Below are the code and all the weights of a small trained network. Each question names an input and a class and asks about switching units off, where a switched-off unit gives its printed mean instead of its output.

import numpy as np


def w(rows, s, z=0):
    codes = np.array(rows[::2]) - 128.0
    scale = np.full(codes.shape[1], s)
    scale[-1] = z or s
    return codes * scale


def f(y):
    return np.maximum(y, 0)


def log_softmax(a):
    a = a - a.max(-1, keepdims=True)
    return a - np.log(np.exp(a).sum(-1, keepdims=True))


def net(x, mask):
    res = np.array(x, float).reshape(1, 6) / 4 @ E
    y = f(res @ A[0][:, :-1].T + A[0][:, -1])
    res = res + np.where(mask, y, B[0][:, -1]) @ B[0][:, :-1]
    return log_softmax(res[-1] @ U[:, :-1].T + U[:, -1])


A, B = {}, {}
E = w([
[127,128,127,128,127,129,127],'x0',
[192,148,162,120,143,102,4],'x1',
[88,139,161,247,126,97,114],'x2',
[126,129,130,127,128,127,127],'x3',
[131,131,127,129,130,128,129],'x4',
[145,110,22,116,147,6,138],'x5',
],0.014)
A[0] = w([
[160,137,129,3,134,178,171,90],'N1',
[138,144,179,102,125,213,102,55],'N2',
[119,120,136,97,122,156,146,69],'N3',
[149,180,125,103,129,118,126,135],'N4',
[135,141,121,121,126,127,172,76],'N5',
[90,119,111,103,118,123,220,59],'N6',
[83,132,154,243,110,203,199,146],'N7',
[116,117,122,113,146,121,207,78],'N8',
[113,126,144,117,117,222,90,162],'N9',
[172,128,164,134,130,113,36,114],'N10',
[118,137,103,140,126,85,144,50],'N11',
[160,131,98,79,137,115,87,111],'N12',
[132,163,125,168,142,153,173,146],'N13',
[140,112,69,158,133,50,151,6],'N14',
[141,133,116,94,123,121,99,111],'N15',
[129,124,123,159,121,106,109,55],'N16',
[107,131,137,245,130,87,105,35],'N17',
[131,129,55,142,125,42,141,134],'N18',
[149,128,121,84,127,95,108,117],'N19',
[126,152,153,152,136,143,140,134],'N20',
[105,120,115,130,125,138,200,178],'N21',
[164,145,175,143,147,111,52,12],'N22',
[104,142,107,128,130,140,182,168],'N23',
[124,173,125,118,124,128,141,122],'N24',
[117,147,109,113,130,133,182,120],'N25',
[104,127,135,214,122,95,105,167],'N26',
[172,124,82,60,134,80,72,106],'N27',
[155,122,114,72,128,164,142,185],'N28',
[145,122,120,141,116,115,111,85],'N29',
],0.02,0.016)
B[0] = w([
[74,98,147,129,30,144,134,230],'N1',
[95,215,101,132,161,108,118,203],'N2',
[124,89,129,141,111,123,113,150],'N3',
[150,124,96,120,142,117,117,156],'N4',
[115,155,140,139,155,130,139,143],'N5',
[106,202,97,109,151,107,123,190],'N6',
[216,35,142,136,175,123,136,253],'N7',
[107,197,138,139,153,134,124,173],'N8',
[70,149,128,120,58,130,123,222],'N9',
[76,192,121,116,101,118,156,220],'N10',
[111,101,141,144,73,153,141,153],'N11',
[153,115,143,126,203,122,125,190],'N12',
[152,101,112,127,138,158,125,171],'N13',
[82,46,149,132,16,142,126,192],'N14',
[148,122,114,132,157,133,125,162],'N15',
[129,185,107,134,142,137,114,143],'N16',
[64,254,121,101,120,104,129,200],'N17',
[92,217,122,120,143,115,136,240],'N18',
[151,117,92,135,168,128,122,176],'N19',
[125,87,115,127,140,133,128,162],'N20',
[102,99,143,130,70,146,128,207],'N21',
[80,66,154,143,24,145,124,184],'N22',
[102,99,124,127,76,108,116,191],'N23',
[139,128,114,108,118,142,138,134],'N24',
[94,164,136,115,125,122,97,171],'N25',
[118,61,127,132,92,147,114,216],'N26',
[213,119,132,130,212,131,119,226],'N27',
[97,194,129,144,148,113,148,208],'N28',
[144,138,119,125,143,103,138,140],'N29',
],0.033,0.025)
U = w([
[5,45,196,83,17,97,104,88],'0',
[11,237,139,57,152,30,115,254],'1',
[218,2,155,106,249,74,96,106],'2',
],0.006,0.00055)

Each question gives the input, the list of numbers given to net, and the class t.
The units are the neurons (one row each of A and B). Each row of codes is followed by its name. A weight is (code - 128) times the scale printed after its matrix; where a second scale follows, it is the last column's (A, B and U).
mask holds one flag per neuron, in row order. A switched-off neuron (its flag False) gives its mean, the last column of its row in B, instead of its output. The means were averaged over made-up inputs and are rounded, as every weight is.
A unit's drop is (log p(t) with every unit on - log p(t) with that unit switched off) / (log p(t) with every unit on - log p(t) with every unit switched off).
The circuit of an input: a set's keep is (log p(t) with only the set's units on - log p(t) with every unit switched off) / (log p(t) with every unit on - log p(t) with every unit switched off). Starting from the 12 units with the biggest drops (on a tie, the unit counted first), units are removed one at a time, each time the one whose removal leaves the highest keep (on an exact tie, the one counted first), for as long as the keep stays at least 0.8.
units of the circuit, in order: the units of the circuit, biggest drop first
unit that matters most: the unit with the biggest drop
top k neurons: the k neurons with the biggest drops, biggest first
drop of u: that unit's drop, to one decimal
input [0,-6,2,6,-8,5], class 0: top 2 neurons -> N14, N21
input [-5,-8,3,-1,-2,-8], class 2: units of the circuit, in order -> N7
input [2,2,-2,0,-5,4], class 2: units of the circuit, in order -> N27, N17
input [-7,0,2,-5,-5,4], class 0: top 2 neurons -> N14, N2
input [7,1,-5,-4,5,-6], class 1: top 4 neurons -> N2, N14, N28, N26
input [3,1,-7,-1,1,-6], class 1: top 3 neurons -> N2, N28, N14
input [-8,-3,1,-6,2,8], class 0: top 2 neurons -> N14, N11
input [-2,6,-2,1,4,2], class 2: top 2 neurons -> N27, N17
input [-1,-3,6,5,-6,7], class 0: top 2 neurons -> N14, N26
input [0,4,-2,1,0,-7], class 1: top 2 neurons -> N2, N14
input [-7,0,2,7,-4,-6], class 2: top 2 neurons -> N7, N1
input [-7,7,7,3,4,0], class 0: top 3 neurons -> N22, N26, N18
input [-5,2,0,-1,4,-6], class 1: top 3 neurons -> N2, N14, N1
input [-2,-6,7,-2,6,-2], class 2: unit that matters most -> N7
input [-6,5,-2,-7,-1,-6], class 1: drop of N2 -> 8.7
input [0,-2,7,-6,-7,7], class 0: drop of N26 -> 1.5
input [-8,6,-7,7,-2,6], class 2: drop of N27 -> 0.7
